Here is a tiny trained network, its code and every weight. The questions are about switching its units off for an input and a target symbol, where a switched-off unit gives its printed mean instead of its output.

import numpy as np


def w(rows, s, z=0):
    codes = np.array(rows[::2]) - 128.0
    scale = np.full(codes.shape[1], s)
    scale[-1] = z or s
    return codes * scale


def norm(h):
    return h / np.sqrt((h * h).mean(-1, keepdims=True) + 1e-5)


def f(y):
    return np.maximum(y, 0)


def softmax(a):
    e = np.exp(a - a.max(-1, keepdims=True))
    return e / e.sum(-1, keepdims=True)


def log_softmax(a):
    a = a - a.max(-1, keepdims=True)
    return a - np.log(np.exp(a).sum(-1, keepdims=True))


def net(x, mask):
    ids = ['ΛΞΩαβγδεζθτφψ'.index(c) for c in x.split()]
    T = len(ids)
    res = E[ids] + P[:T]
    u = 0
    for l in range(2):
        q, k, v = (norm(res) @ M[l].T for M in (Q, K, V))
        z = softmax(np.where(np.tri(T) > 0, q @ k.T / 2**0.5, -1e9)) @ v
        res = res + np.where(mask[u], z, O[l][:, -1]) @ O[l][:, :-1]
        u += 1
        y = f(norm(res) @ A[l][:, :-1].T + A[l][:, -1])
        res = res + np.where(mask[u : u + 16], y, B[l][:, -1]) @ B[l][:, :-1]
        u += 16
    return log_softmax(norm(res)[-1] @ U[:, :-1].T + U[:, -1])


Q, K, V, O, A, B = {}, {}, {}, {}, {}, {}
E = w([
[208,147,113],'Λ',
[108,41,136],'Ξ',
[89,168,179],'Ω',
[58,119,153],'α',
[174,135,139],'β',
[197,135,112],'γ',
[202,141,111],'δ',
[182,130,119],'ε',
[211,150,113],'ζ',
[106,101,5],'θ',
[211,150,113],'τ',
[204,76,161],'φ',
[210,149,110],'ψ',
],0.017)
P = w([
[123,254,84],'0',
[159,163,47],'1',
[149,152,64],'2',
[139,142,77],'3',
[130,137,87],'4',
[125,133,104],'5',
[117,127,108],'6',
[109,125,114],'7',
[103,119,121],'8',
[93,115,120],'9',
[95,113,121],'10',
],0.0072)
Q[0] = w([
[254,237,216],'L0H0',
[224,161,250],'L0H0',
],0.0086)
K[0] = w([
[123,57,114],'L0H0',
[133,66,247],'L0H0',
],0.015)
V[0] = w([
[180,39,161],'L0H0',
[175,255,33],'L0H0',
],0.0056)
O[0] = w([
[252,3,93,250],'L0H0',
[137,184,215,239],'L0H0',
],0.0057,0.0026)
A[0] = w([
[187,130,94,83],'L0N0',
[178,132,249,255],'L0N1',
[67,158,143,3],'L0N2',
[44,105,127,21],'L0N3',
[135,162,101,51],'L0N4',
[110,159,153,98],'L0N5',
[111,166,144,116],'L0N6',
[167,70,127,124],'L0N7',
[62,204,145,138],'L0N8',
[120,136,208,59],'L0N9',
[28,104,149,186],'L0N10',
[19,102,75,2],'L0N11',
[53,164,131,13],'L0N12',
[133,145,85,65],'L0N13',
[174,169,153,95],'L0N14',
[182,89,233,131],'L0N15',
],0.014,0.0035)
B[0] = w([
[151,109,177,232],'L0N0',
[79,157,45,254],'L0N1',
[255,44,245,137],'L0N2',
[63,47,137,141],'L0N3',
[77,94,71,140],'L0N4',
[157,59,147,138],'L0N5',
[205,83,95,141],'L0N6',
[233,108,134,220],'L0N7',
[185,44,125,155],'L0N8',
[61,219,91,142],'L0N9',
[154,113,255,156],'L0N10',
[41,99,88,151],'L0N11',
[251,103,227,139],'L0N12',
[146,210,102,142],'L0N13',
[42,161,121,194],'L0N14',
[172,240,77,224],'L0N15',
],0.0058,0.0085)
Q[1] = w([
[183,252,163],'L1H0',
[50,151,113],'L1H0',
],0.014)
K[1] = w([
[118,4,69],'L1H0',
[195,151,92],'L1H0',
],0.016)
V[1] = w([
[249,66,62],'L1H0',
[217,254,184],'L1H0',
],0.0068)
O[1] = w([
[180,7,73,234],'L1H0',
[147,134,193,254],'L1H0',
],0.018,0.003)
A[1] = w([
[225,172,162,106],'L1N0',
[151,86,239,172],'L1N1',
[51,130,200,161],'L1N2',
[160,124,98,92],'L1N3',
[177,185,68,93],'L1N4',
[5,100,208,188],'L1N5',
[172,139,6,117],'L1N6',
[73,202,73,165],'L1N7',
[195,189,239,182],'L1N8',
[58,218,86,104],'L1N9',
[14,89,30,252],'L1N10',
[153,99,43,112],'L1N11',
[65,103,67,132],'L1N12',
[130,1,169,191],'L1N13',
[124,186,82,116],'L1N14',
[125,212,164,142],'L1N15',
],0.011,0.0034)
B[1] = w([
[88,83,140,246],'L1N0',
[57,127,51,185],'L1N1',
[142,193,204,147],'L1N2',
[74,181,184,173],'L1N3',
[93,162,163,221],'L1N4',
[103,255,139,153],'L1N5',
[78,110,157,255],'L1N6',
[123,74,187,180],'L1N7',
[104,168,54,239],'L1N8',
[132,63,185,173],'L1N9',
[11,194,105,181],'L1N10',
[112,97,152,219],'L1N11',
[90,120,49,153],'L1N12',
[128,92,190,221],'L1N13',
[82,120,171,174],'L1N14',
[221,111,107,186],'L1N15',
],0.009,0.0074)
U = w([
[128,139,94,80],'Λ',
[93,89,19,108],'Ξ',
[117,139,151,55],'Ω',
[77,98,245,9],'α',
[168,198,197,145],'β',
[127,158,51,157],'γ',
[132,149,69,122],'δ',
[127,139,97,83],'ε',
[131,139,97,76],'ζ',
[9,118,77,161],'θ',
[130,141,97,80],'τ',
[194,65,134,254],'φ',
[132,143,91,90],'ψ',
],0.012,0.0052)

Each question gives the input, a string of symbols that net reads in full, and the target symbol t.
The units are the heads (2 rows each of Q, K, V and O) and the neurons (one row each of A and B). Each row of codes is followed by its name. A weight is (code - 128) times the scale printed after its matrix; where a second scale follows, it is the last column's (O, A, B and U).
mask holds one flag per unit, layer by layer, with each layer's heads first. A switched-off unit (its flag False) gives its mean, the last column of its rows in O or B, instead of its output. The means were averaged over made-up inputs and are rounded, as every weight is.
A unit's drop is (log p(t) with every unit on - log p(t) with that unit switched off) / (log p(t) with every unit on - log p(t) with every unit switched off).
The circuit of an input: a set's keep is (log p(t) with only the set's units on - log p(t) with every unit switched off) / (log p(t) with every unit on - log p(t) with every unit switched off). Starting from the 12 units with the biggest drops (on a tie, the unit counted first), units are removed one at a time, each time the one whose removal leaves the highest keep (on an exact tie, the one counted first), for as long as the keep stays at least 0.8.
circuit, biggest first: the units of the circuit, biggest drop first
k most important neurons: the k neurons with the biggest drops, biggest first
top k neurons in layer l: the k neurons of layer l with the biggest drops, biggest first
drop when u is switched off: that unit's drop, to one decimal
input β γ γ β θ θ Λ β β β ε, target θ: most important neuron	[L0N1]
input α Ξ Ω β τ δ α β β β ψ, target α: 4 most important neurons	[L0N10, L1N8, L0N1, L1N1]
input β τ Ξ φ γ β, target β: 4 most important neurons	[L0N3, L0N10, L0N11, L0N0]
input β Ξ φ δ, target β: 2 most important neurons	[L0N10, L0N3]
input β α δ, target α: 2 most important neurons	[L0N8, L0N10]
input β ψ β β β Ξ φ Λ, target β: 2 most important neurons	[L0N3, L0N10]
input β Ω β, target β: circuit, biggest first	[L0H0, L1H0]
input Λ φ Λ θ β, target θ: 2 most important neurons	[L0N15, L0N11]
input β δ β Ξ φ β ψ, target β: 2 most important neurons	[L0N3, L0N10]
input θ β β ψ, target θ: 3 most important neurons	[L0N8, L0N15, L0N14]
input Λ ψ ζ α γ, target α: top 3 neurons in layer 0	[L0N8, L0N10, L0N3]
input β γ β Ξ φ, target β: 2 most important neurons	[L0N10, L0N3]
input τ γ δ β α ε ζ, target α: 2 most important neurons	[L0N8, L0N10]
input Ξ β β τ, target Ξ: circuit, biggest first	[L1H0]
input β Λ α γ δ φ β, target φ: top 4 neurons in layer 0	[L0N8, L0N12, L0N2, L0N14]
input β β α, target α: 2 most important neurons	[L0N8, L0N2]
input β θ φ Ξ θ φ ε, target β: top 2 neurons in layer 0	[L0N10, L0N3]
input β α θ β ε, target θ: top 2 neurons in layer 0	[L0N15, L0N14]
input β β Ξ Ω, target β: 3 most important neurons	[L0N10, L0N9, L0N15]
input γ φ β ζ τ β Ω, target φ: circuit, biggest first	[L1H0]
input β φ Ξ φ θ ε, target β: 2 most important neurons	[L0N10, L0N3]
input φ Ξ φ β Ξ, target φ: drop when L1H0 is switched off	0.2
input β β Λ γ Ω φ β ψ β β β, target φ: drop when L0H0 is switched off	0.1
input ψ Ω Ω δ φ θ β Ω γ δ, target θ: drop when L0N6 is switched off	0.1
input γ θ Ω θ β γ, target θ: drop when L0H0 is switched off	0.2
